Each row is followed by its class.
316  188  -297  166  -180  142  114  -77  224  -161  42  -57  171  -337  -53  32  -352  -35  39  -193  6  -179  -184  286  -81  -93  215  -152  -87  399  148  156  -168  31  -437  154  -8 -> (140)
-60  -12  -49  54  -30  -57  -17  38  -10  -12  -64  36  30  -93  -15  -9  -132  123  0  44  -82  -84  38  22  -58  72  -17  26  -27  67  -29  39  -26  16  61  72  -4 -> (37)
-21  -316  230  227  -206  -50  82  -336  -81  -380  -37  70  121  81  150  89  35  440  200  113  -274  133  50  14  119  129  -169  -299  72  59  34  23  54  81  143  84  417 -> (150)
-539  -348  -233  173  -178  99  63  507  -57  -91  -176  93  -415  -27  -52  -11  -12  -245  100  221  225  149  -19  139  295  128  169  -22  -5  -138  -259  -484  -151  -53  245  65  -134 -> (164)
-165  -37  75  305  -72  -118  -341  -34  -263  -199  -2  161  176  -296  95  -97  -132  129  -283  171  -96  38  164  127  -131  155  208  129  26  6  -174  -40  -52  -185  147  239  -40 -> (87)
-1  3  78  23  -157  -20  -33  -21  -41  -101  -31  -31  32  -28  57  -114  -140  179  -40  154  7  -103  -16  24  -78  -21  68  -41  8  14  77  129  6  -41  40  133  13 -> (10)
-32  -385  282  49  180  163  -83  -206  -169  -173  -26  -17  -59  56  -123  39  74  -204  -325  -59  103  224  152  175  -78  48  154  84  -12  82  -474  -445  104  459  11  -335  -95 -> (26)
99  -153  36  -38  -63  5  -161  -15  -192  31  -6  -46  359  -140  155  -98  241  -105  -84  -179  118  10  -61  80  211  261  24  36  48  56  -181  -20  -113  126  324  39  -120 -> (26)
225  37  -24  -92  -58  -51  267  -248  -48  -188  -33  -216  -27  -15  67  123  -412  145  -109  9  180  8  -137  -125  159  129  29  -182  0  -77  169  165  -128  -346  -231  25  35 -> (140)
113  -180  78  -66  136  3  147  -96  150  122  76  313  -83  240  93  -38  321  195  1  -64  -133  244  -186  -75  42  -42  -35  -122  -2  78  -227  -42  103  48  101  -36  347 -> (53)
-323  -153  176  44  -36  -37  -42  -100  144  -8  -305  134  24  -18  98  75  236  -107  244  220  130  -3  81  157  555  -118  -275  -68  227  73  49  95  -116  279  460  -18  -44 -> (73)
-100  -196  -95  -20  60  81  263  -262  -159  -17  43  -164  82  228  -228  76  -76  -23  -2  41  -94  -171  107  242  116  81  -342  21  44  149  -176  -71  -43  395  275  -148  -184 -> (10)
105  -295  17  69  120  13  -67  -62  -133  -196  -56  285  -204  -265  64  -132  -75  85  -213  48  87  221  15  -92  -184  -118  -9  178  -214  -30  -156  -237  -11  119  120  -72  -3 -> (175)
144  -899  229  74  -329  53  -138  -120  73  33  -166  221  128  95  128  -8  106  42  -90  -212  37  239  27  156  -50  -127  201  152  -20  -20  -437  -218  -10  597  419  -169  -166 -> (150)
-77  169  64  -229  -44  88  98  9  169  33  57  -4  -26  222  -9  -149  78  36  13  160  -161  -14  70  -181  246  -131  -296  -162  -73  -101  43  125  119  -224  19  98  125 -> (180)
-100  -35  112  10  -68  -24  33  -125  91  6  18  -18  -13  56  10  2  -64  7  47  194  -54  -73  -23  51  -33  3  -77  -7  54  -1  -21  109  72  -63  46  45  82 -> (37)
-225  373  -211  174  132  -13  -8  -137  -310  -40  -138  -11  -183  -72  72  -159  13  -262  120  140  130  30  -10  -60  17  236  -147  88  216  14  267  -229  -92  -262  -172  244  -136 -> (150)
64  103  30  -43  -50  -22  -36  91  9  10  -66  -17  20  -6  153  -171  85  108  26  18  -22  -57  -156  59  -44  12  -72  -32  52  120  22  80  3  87  220  121  -29 -> (164)
149  -152  -358  -83  278  -11  194  -148  -95  66  -8  116  387  -146  -316  354  -15  -564  31  -440  -357  -152  70  270  -104  396  -65  205  21  215  -221  -93  122  547  -64  -435  -360 -> (21)
1  39  52  -45  -7  -44  15  32  -57  -66  -14  -109  -18  13  39  20  -136  -40  -167  133  98  -13  -11  -81  -92  -83  26  86  21  -72  71  77  61  -197  -24  34  62 -> (180)
0  -229  32  153  -139  -20  82  -208  -221  86  -12  -96  138  131  -189  171  179  127  165  -309  -161  -182  -19  251  -2  244  -276  -39  179  170  -293  -116  -10  277  152  -140  4 -> (37)
-10  305  -16  66  -128  -117  -144  197  -110  88  92  -144  73  165  -127  -103  114  16  15  -24  -100  -199  -355  -77  -236  186  29  260  193  6  -143  -175  -77  -273  272  68  91 -> (10)
-194  -146  130  163  74  -51  -48  -37  -227  -64  -82  67  2  92  -24  7  94  239  -104  -56  3  121  -18  250  -206  35  81  70  -46  218  -191  -413  -121  421  93  -7  -63 -> (37)
38  -222  -294  -52  -97  -44  -64  92  -66  -170  -117  244  84  -251  244  135  9  29  -63  -150  -169  311  166  -1  43  38  58  -229  -228  202  123  81  137  139  -40  -125  62 -> (175)
-10  -290  91  -77  -74  189  370  -54  353  -160  21  527  217  385  91  307  -96  261  176  40  -260  -54  95  7  224  -143  3  -285  -126  -123  324  364  13  -187  -221  -46  246 -> (140)
44  -16  -25  60  -3  10  47  -46  -22  16  50  27  55  34  -54  22  -33  67  -19  -2  -28  -128  -3  71  -86  84  81  21  32  51  -80  -16  37  13  -31  102  60 -> (21)
-379  154  -123  143  73  51  101  109  -40  -19  -62  -187  -58  25  -102  140  -146  -428  24  140  32  -66  58  102  490  53  -43  13  183  -21  144  -25  -216  16  -100  214  -263 -> (26)
-58  -233  127  109  -135  86  162  22  -143  -208  83  226  -154  53  3  -121  -414  53  -341  203  -151  107  -190  -179  -329  121  259  299  -235  -22  -304  -315  -23  -176  -121  23  84 -> (21)
-94  23  42  32  -31  -63  36  -20  -29  -30  -6  -51  -60  59  -16  43  -167  103  -121  117  -57  -90  6  -13  -37  85  -5  72  -7  35  -78  35  62  -24  63  130  50 -> (87)
-160  229  -469  136  -20  -30  62  493  -225  -117  -192  -147  -22  232  53  18  -231  -86  -387  -49  -303  249  -262  -479  388  606  121  110  174  194  -363  -396  -167  -144  374  423  190 -> (37)
67  62  103  -63  79  -22  47  -18  49  12  26  -45  -26  106  -2  21  -45  43  -50  37  -49  -60  -26  28  -99  -80  -8  13  52  -38  34  130  100  -5  -54  -10  2 -> (150)
-45  85  -81  -14  -156  -72  -81  85  11  -55  -68  -113  26  -84  -69  62  -36  -71  -86  -15  26  -136  -64  146  5  -69  13  7  34  189  -35  -1  35  -51  -6  9  -6 -> (21)
-406  -46  -172  361  -128  -148  53  -444  125  -309  -291  40  2  -122  -95  399  -549  190  228  248  -18  -303  476  636  -68  -87  -57  -117  -39  124  299  140  93  44  -376  172  -19 -> (10)
15  81  -32  -5  -69  -31  6  -23  -91  -16  -80  -92  14  90  -79  18  -32  -3  -48  -47  17  -128  -16  181  -34  26  -23  43  135  36  -138  18  29  -30  60  8  27 -> (53)
209  108  -22  -37  11  -86  -80  -50  -100  90  3  -227  131  -3  -25  -11  -8  27  -31  -163  14  -133  -157  72  -159  -8  62  8  62  79  -3  186  99  -8  35  29  -36 -> (87)
-20  514  -79  -134  83  -62  19  32  -7  -165  -99  -58  102  85  215  -251  79  153  -144  87  114  218  77  -296  453  113  -157  -215  -28  -52  223  -40  -58  -262  -146  207  133 -> (164)
121  160  82  145  47  5  -266  -38  4  43  84  36  14  -358  -46  -164  -1  91  48  75  -142  -52  11  -330  -97  202  36  32  -194  -144  -300  -91  104  167  -35  207  214 -> (175)
232  -185  -72  109  -68  57  48  -23  30  -55  -285  -153  161  -242  21  47  -27  -240  -15  -351  233  -36  2  404  310  -159  53  -8  153  223  -218  84  63  320  209  43  -189 -> (180)
116  -72  -229  86  -176  -122  40  -41  -27  154  30  -91  -317  79  25  -39  -11  10  254  -63  -166  23  -20  -128  -92  -101  -184  137  166  40  59  -82  -19  -244  79  -184  97 -> (53)
63  -506  374  150  71  115  175  -212  -72  -166  113  123  -45  264  95  -31  -175  280  35  136  -260  121  -113  16  -349  -198  30  65  -239  -64  -255  -287  46  126  123  -189  48 -> (117)
-161  27  23  -108  239  183  46  426  -97  165  90  -216  15  326  -195  -175  169  -282  -173  -60  12  -185  -528  92  -238  108  24  180  168  -20  -46  15  -122  167  11  184  -170 -> (10)
-84  -6  -62  -45  -58  -53  19  53  134  -116  47  -36  130  6  -68  77  -149  -15  -63  100  -46  -103  30  100  -66  85  44  67  -12  -3  96  159  12  8  43  36  -8 -> (150)
152  105  34  247  -202  -38  160  -201  144  126  -259  18  228  193  169  43  95  524  508  -212  89  -74  -154  231  12  -72  -337  -377  31  95  -148  126  67  304  284  -136  188 -> (140)
-278  -190  181  234  -93  90  -100  117  -80  6  -1  87  66  -108  20  -66  139  68  342  257  -94  -255  7  306  -63  31  -170  -144  79  -134  -156  94  7  131  250  -17  -50 -> (37)
-376  61  -26  256  91  -107  -73  41  -41  124  -54  315  -215  113  92  -54  474  13  235  39  -116  94  -42  -28  289  216  -89  102  153  112  -128  -364  15  -67  101  25  175 -> (117)
43  4  -425  -142  401  -136  197  177  -269  -313  19  -33  74  76  -226  207  -48  -205  -368  -153  -87  246  48  130  79  44  -69  188  -95  -12  -170  -383  12  100  41  -506  -76 -> (73)
0  230  -412  198  -163  -62  163  51  163  -114  65  124  -171  -131  -137  274  -133  -120  47  -136  -194  -110  -76  -80  181  183  -124  -8  103  209  111  -50  -40  -432  -318  124  216 -> (175)
34  -64  -10  30  -64  -47  -32  7  24  -73  4  -131  -49  -24  -80  87  -85  27  -90  17  141  -154  -59  214  -108  -54  111  88  67  73  -38  -34  -24  19  3  -11  -5 -> (10)
72  64  -11  -87  15  -114  5  -23  29  -3  19  -199  125  -14  15  108  -125  36  -104  -2  -19  -73  -1  45  -33  -76  12  -73  -6  109  119  253  72  -15  -43  -24  22 -> (26)
45  12  178  90  -83  -43  -50  -71  -3  -59  -52  -102  50  -28  42  57  -77  -2  -48  -16  -52  -132  -3  150  -18  -30  -55  119  108  64  -120  73  94  36  183  111  0 -> (164)
-3  -450  331  37  -51  57  70  -287  91  82  3  -242  -100  163  -142  105  113  -31  238  -28  48  -104  81  396  -10  -203  -32  -67  178  45  -160  -70  73  524  168  -115  -126 -> (21)
39  345  -229  -36  134  -16  -7  126  -94  -70  -189  -301  92  43  148  -231  85  13  3  72  -62  -10  -97  140  242  -98  -272  -308  228  266  162  85  -134  230  50  49  -90 -> (26)
33  347  13  -40  348  -114  -56  97  -265  157  -168  -138  -185  133  129  -317  99  178  105  30  -1  22  -81  -305  -44  128  -176  229  141  -141  25  -105  31  8  349  143  79 -> (140)
-30  7  116  12  -23  -10  -77  83  38  -36  5  -57  14  38  12  -17  39  -39  -64  8  -24  38  -25  -42  -26  -46  77  58  48  33  -48  4  48  -16  25  11  127 -> (53)
80  -184  52  -42  -88  -82  78  146  -160  -82  -2  -88  -96  131  116  -218  11  79  -198  -151  -42  426  -120  -227  112  -2  65  74  14  -144  -75  -113  -71  -125  -39  -124  97 -> (117)
-39  64  -322  -44  39  -31  -2  84  38  158  13  76  253  -3  -162  37  -198  -240  -44  -383  77  -22  212  75  -170  188  -17  690  -219  -81  -86  -290  -204  -69  129  -177  -227 -> (140)
-215  -272  -70  71  -56  -103  -25  91  -75  22  99  252  233  31  11  -101  -239  218  -145  276  -404  36  201  -90  -89  96  -76  162  -158  -315  -181  36  -183  -162  86  -13  12 -> (180)
-60  60  19  -2  -57  -7  34  29  14  28  -24  81  89  42  -14  85  -98  -21  -38  -12  -91  -28  28  12  -36  -31  1  13  -17  7  -10  138  54  -112  50  62  -29 -> (117)
-189  -230  -15  154  -84  -44  -207  -43  -232  -8  -127  -15  65  -199  28  -217  -95  85  -9  123  43  -47  275  95  199  99  35  109  29  -11  -166  -23  -173  65  368  44  -240 -> (53)
46  -32  93  0  -51  3  -35  -54  -4  -33  0  -61  0  36  -15  -55  -57  93  -98  32  48  -154  -59  37  -42  -34  45  84  0  40  -35  55  71  -76  23  117  36 -> (73)
121  -292  -58  67  -105  -39  -266  -192  -12  53  -247  -56  40  33  52  -327  344  -6  174  -196  -174  305  36  -166  497  -49  25  -252  270  107  -122  -168  -59  -55  2  -72  93 -> (150)
10  -107  -123  -40  -139  -70  107  30  -289  -224  -45  -186  28  -57  122  -111  -354  90  -248  283  -92  -61  -251  192  207  -5  61  64  -27  179  -130  55  -236  245  522  38  -282 -> (140)
-68  -84  -223  164  -247  -132  -226  137  -63  289  79  -116  109  -3  -207  310  219  -142  22  -245  -156  90  -143  107  110  101  -121  -4  174  -47  -499  -68  -115  202  427  -142  32 -> (140)
-59  -39  41  -19  -10  13  15  62  63  -64  24  24  23  17  -3  86  -75  43  -143  42  12  -64  -23  112  -19  13  62  14  -4  90  25  99  -3  127  141  104  -90 -> (10)
354  -286  135  -61  95  -10  137  -64  90  0  127  -148  -52  156  38  86  -209  185  63  43  183  19  -57  105  -334  -313  357  -80  -55  -324  184  160  0  90  -211  -322  -115 -> (180)
-462  312  -171  218  108  59  29  92  -19  -100  -76  280  75  48  137  -95  -172  139  299  423  -64  -333  136  -138  122  238  -133  44  -184  -187  360  -174  -262  -328  -301  349  -20 -> (53)
63  -341  -138  -24  -209  -184  196  -68  441  33  102  143  44  88  -148  377  -154  44  79  -103  -28  -97  135  409  -67  -205  -223  233  -148  -183  -249  -59  17  133  101  -468  -46 -> (37)
-342  -234  66  -69  433  151  227  182  -222  101  -2  162  -68  301  55  -276  48  -141  -39  213  -92  183  65  -115  -123  59  40  261  -33  -68  80  -340  -203  83  -259  -189  -51 -> (10)
-333  -470  173  220  -190  -67  -361  -178  85  -17  15  177  313  -236  -109  264  -155  -49  14  202  -220  -145  491  406  -27  -74  188  28  -124  -157  -262  63  12  72  -39  -93  -142 -> (164)
-74  259  129  208  -94  177  -197  305  -270  49  -42  -133  -68  -185  66  -131  104  -154  166  -105  16  62  -352  -207  -38  370  214  -106  73  -35  -153  -288  -191  43  141  439  -77 -> (175)
-254  -242  71  31  -196  85  72  85  95  -162  -105  540  109  -18  119  95  -117  -74  -158  84  -114  310  159  -98  56  -83  177  -214  -73  -68  155  -21  -95  -503  -517  -11  87 -> (10)
99  -6  -146  91  181  -215  3  -297  113  126  47  34  26  82  -79  188  -181  164  -7  -86  -211  69  86  -106  -100  153  -188  182  -24  -201  -153  -4  -19  -175  -6  11  191 -> (164)
-101  -195  -212  262  -86  -137  27  -457  -370  -119  -277  -129  -75  -54  -151  210  -305  24  -55  -73  -184  14  573  18  175  321  -89  105  196  218  -192  -226  113  295  -3  -37  31 -> (175)
38  -15  -102  100  -157  -57  217  -105  77  -275  41  270  61  179  92  -98  -63  269  70  299  -92  52  -59  -131  -70  45  -46  -48  -77  -88  -46  -167  142  -274  -29  -85  461 -> (10)
139  -276  -106  -2  -122  -113  -36  -202  -224  5  -100  -175  204  -164  105  -379  -114  203  14  19  -85  2  62  111  -2  -22  -171  52  -126  -34  -284  48  18  78  144  73  117 -> (53)
95  341  181  -10  170  153  193  215  -116  -272  129  260  -153  -41  115  -111  -225  234  -246  32  -146  25  -20  -307  -319  -77  -43  140  -212  129  285  -134  -110  -322  -336  109  104 -> (87)
-244  224  -164  109  126  -155  -144  319  75  111  81  -184  -201  -28  -191  -124  116  -268  206  62  -162  -109  79  85  -301  174  -237  416  308  -202  -14  -135  -16  -182  4  -200  95 -> (117)
-41  -19  -30  -6  82  5  -5  59  38  41  42  37  18  54  -15  -56  -6  -8  -107  95  -46  -94  -7  138  -121  -97  -13  8  53  32  5  145  55  -31  -51  23  -33 -> (87)
-135  299  141  9  181  120  -258  331  69  -4  -134  144  -12  26  -30  -133  315  -257  -182  -206  21  37  -155  -39  51  39  147  168  78  251  -125  -496  -125  -1  14  -11  -253 -> (180)
-124  71  -228  214  -130  7  120  20  -159  86  86  -240  97  210  -260  315  -257  -104  -32  26  71  -118  -13  -120  322  220  150  -33  130  -177  -188  -33  -185  -380  -4  133  56 -> (164)
-236  -98  28  325  -265  63  124  51  168  -557  -60  116  13  117  -118  9  -509  181  78  212  -124  47  155  -31  1  -220  125  178  -182  -73  206  -424  -292  -449  -359  -76  237 -> (10)
-67  -419  170  87  159  -15  -45  -304  161  -4  -10  190  -98  217  -6  112  -125  213  -124  112  -287  144  294  -135  -58  -294  2  -35  -22  82  59  -48  12  66  -119  25  39 -> (53)
5  -84  7  -143  -18  30  385  -188  299  95  7  -167  -9  386  -211  112  -111  81  222  -254  -88  13  -71  -49  174  161  -65  -145  -94  41  -38  -140  21  -56  -227  -127  54 -> (73)
-165  -103  -252  141  122  -3  163  -63  -439  -190  -120  429  171  -194  234  61  -115  70  -172  122  -148  44  74  -20  51  427  -209  130  -195  184  -262  -263  -31  54  250  -22  38 -> (140)
372  -142  -104  321  -352  36  86  -307  -10  -145  -108  260  174  -176  7  77  -22  277  148  -491  -67  -174  -119  122  174  148  -100  -110  -66  156  -263  -55  99  -120  -56  204  139 -> (21)
-170  -44  254  -171  269  180  97  0  -202  -2  76  175  98  28  -34  -272  155  -179  86  80  -170  77  193  -378  -236  214  -72  192  -108  -43  131  -336  19  -160  -217  65  119 -> (150)
-357  -406  -146  29  -28  118  -238  151  65  101  -150  367  20  137  8  -130  121  -224  -30  -183  146  168  179  -80  75  38  79  395  -275  -260  13  -461  -230  -53  -129  5  -314 -> (117)
